[[118 150 121 130 140 128 132 133 122 132 118 118 134 126]
 [119 130 119 125 133 130 127 132 120 132 119 117 133 129]
 [139 131 135 126 140 138 132 142 133 138 146 141 139 126]
 [134 122 135 132 116 122 126 116 134 118 129 134 118 129]]
->
[[119 130 119 125 133 130 127 132 120 132 119 117 133 129]
 [134 122 135 132 116 122 126 116 134 118 129 134 118 129]]

[[121 116 119 123 131 130 128 133 129 125 123 142 136 139 145 107]
 [130 130 137 129 129 129 132 110 134 127 134 134 139 134 102 103]
 [130 130 137 129 129 129 132 110 134 127 133 133 139 134 103 104]]
->
[[130 130 137 129 129 129 132 110 134 127 134 134 139 134 102 103]]

[[146 142 149 140 122 118 144 138 129 142 128 137 138]
 [120 138 137 111 118 121 121 117 111 108 117 108 140]
 [149 137 148 138 125 125 146 148 138 137 131 140 131]
 [116 122 106 134 156 143 118 113 132 135 132 132 126]
 [128 120 126 139 121 118 124 123 133 139 135 132 118]]
->
[[120 138 137 111 118 121 121 117 111 108 117 108 140]
 [116 122 106 134 156 143 118 113 132 135 132 132 126]]

[[126 104 114 143 123 137 134 121 121 111 140 142 120 115 128]
 [121 133 138 104 122 127 132 121 123 119 116 135 122 129 126]
 [120 145 136 121 123 119 129 123 124 127 103 119 124 126 124]
 [124 122 122 140 122 127 132 122 122 120 123 127 123 119 125]
 [124  99 130 107 122 121 139 122 122 135 152 117 121 126 119]]
->
[[121 133 138 104 122 127 132 121 123 119 116 135 122 129 126]
 [124 122 122 140 122 127 132 122 122 120 123 127 123 119 125]]

[[126 124 124 132]
 [100 125 125 139]
 [128 128 113 140]]
->
[[100 125 125 139]]

[[118 127]
 [142 129]
 [104 123]
 [143 116]
 [121 108]
 [126 129]
 [145 126]
 [112 135]
 [146 122]]
->
[[142 129]
 [143 116]
 [126 129]
 [112 135]]
---
[[136 157 131 125 133]
 [141 155 128 134 137]
 [139 152 140 133 115]]
->
[[136 157]
 [141 155]
 [139 152]]

[[124 137 125]
 [130 135 128]
 [131 116 130]
 [103 149 104]
 [134 131 121]]
->
[[124 137]
 [130 135]
 [131 116]]

[[128 128 128 127]
 [130 130 128 127]
 [128 128 128 129]
 [112 126 128 128]
 [130  99 127 134]]
->
[[128 128]
 [130 130]
 [128 128]]

[[107 123 125 119]
 [116 125 119 125]
 [105 124 123 120]]
->
[[107 123]
 [116 125]
 [105 124]]

[[121 114]
 [119 136]
 [147 153]
 [110 151]
 [103 120]]
->
[[121 114]
 [119 136]
 [147 153]]

[[130 130 135]
 [126 128 148]
 [133 125 100]
 [140 128 121]]
->
[[130 130]
 [126 128]
 [133 125]]
---
[[124 129 146 141 113 143 150]
 [137 136 118 118 131 119 118]
 [123 117 123 137 136 122 119]
 [124 118 115 114 136 113 114]]
->
[[124 118 115 114 136 113 114]
 [137 136 118 118 131 119 118]
 [123 117 123 137 136 122 119]
 [124 129 146 141 113 143 150]]

[[106 130 137 122 137 125 135 139 116]
 [111 121 145 148 127 150 114 138 128]
 [118 139 112 125 108 127 132 144 120]]
->
[[118 139 112 125 108 127 132 144 120]
 [106 130 137 122 137 125 135 139 116]
 [111 121 145 148 127 150 114 138 128]]

[[143 115 136 144 119 116 111 122 114 133 140 126 140 124]
 [118 129 118 126 142 143 127 128 139 137 126 134 114 134]
 [143 119 135 107 116 106 124 134 114 126 105 128 140 124]]
->
[[118 129 118 126 142 143 127 128 139 137 126 134 114 134]
 [143 119 135 107 116 106 124 134 114 126 105 128 140 124]
 [143 115 136 144 119 116 111 122 114 133 140 126 140 124]]

[[138 141 145 109 125 145 141]
 [148 108 131 129 100 130 134]
 [106 141 109 130 130 136 101]]
->
[[106 141 109 130 130 136 101]
 [148 108 131 129 100 130 134]
 [138 141 145 109 125 145 141]]

[[117 118 149 121 130]
 [139 132 107 128 130]
 [122 124 152 123 129]
 [123 134 118 128 141]
 [133 128 104 129 137]
 [137 136 111 131 125]
 [138 134 109 129 128]
 [122 129 137 132 125]
 [137 122 125 135 113]]
->
[[133 128 104 129 137]
 [139 132 107 128 130]
 [138 134 109 129 128]
 [137 136 111 131 125]
 [123 134 118 128 141]
 [137 122 125 135 113]
 [122 129 137 132 125]
 [117 118 149 121 130]
 [122 124 152 123 129]]

[[145 129 123 120 129 135 125 127 137 112 125 100 113]
 [145 135 130 132 119 135 122 131 133 112 115 101 120]
 [ 98 145 136 130 141 130 128 112 138 156 134 154 138]
 [146 155 122 133 129 129 131 149 133 137 116 139 133]
 [132 146 113 120 154 145 132 137 153 131 138 132 135]
 [109 118 125 154 132 120 126 109 121 121 137 137 139]]
->
[[132 146 113 120 154 145 132 137 153 131 138 132 135]
 [146 155 122 133 129 129 131 149 133 137 116 139 133]
 [145 129 123 120 129 135 125 127 137 112 125 100 113]
 [109 118 125 154 132 120 126 109 121 121 137 137 139]
 [145 135 130 132 119 135 122 131 133 112 115 101 120]
 [ 98 145 136 130 141 130 128 112 138 156 134 154 138]]

[[147 129 140 118 117 142 143 105 123 135 113 137 116 112 143 120]
 [146 136 143 124 118 142 141 109 127 136 128 136 111 123 127 126]
 [138 135 146 103 134 121 126 116 117 120 104 116 123 127 128 139]
 [136 120 138 120 127 133 136 116 126 131 121 131 118 120 123 131]
 [120 120 117 135 130 126 125 137 126 126 129 130 141 124 138 126]]
->
[[120 120 117 135 130 126 125 137 126 126 129 130 141 124 138 126]
 [136 120 138 120 127 133 136 116 126 131 121 131 118 120 123 131]
 [147 129 140 118 117 142 143 105 123 135 113 137 116 112 143 120]
 [146 136 143 124 118 142 141 109 127 136 128 136 111 123 127 126]
 [138 135 146 103 134 121 126 116 117 120 104 116 123 127 128 139]]

[[122 124 105 151 124 131 149 116 130 110 142]
 [132 115 133 139 145 146 118 152 118 106 114]
 [108 148 108 145 135 126 120 116 127 108 108]
 [147 133 119 116 129 111 146 136 129 120 105]
 [139 118 121 131 140 116 146 147 123 148 110]
 [140 111 127 121 149 104 142 137 128 145 125]
 [150 129 110 121 152 117 108 107 118 111 127]]
->
[[122 124 105 151 124 131 149 116 130 110 142]
 [108 148 108 145 135 126 120 116 127 108 108]
 [150 129 110 121 152 117 108 107 118 111 127]
 [147 133 119 116 129 111 146 136 129 120 105]
 [139 118 121 131 140 116 146 147 123 148 110]
 [140 111 127 121 149 104 142 137 128 145 125]
 [132 115 133 139 145 146 118 152 118 106 114]]

[[119 125 129 128 127 119]
 [124 135 125 125 129 114]
 [127 122 126 127 127 137]
 [130 132 117 121 125 134]
 [149 153 119 125 136 127]
 [133 145 108 115 126 118]
 [127 132 122 121 127 139]
 [112 116 138 130 130 146]]
->
[[133 145 108 115 126 118]
 [130 132 117 121 125 134]
 [149 153 119 125 136 127]
 [127 132 122 121 127 139]
 [124 135 125 125 129 114]
 [127 122 126 127 127 137]
 [119 125 129 128 127 119]
 [112 116 138 130 130 146]]
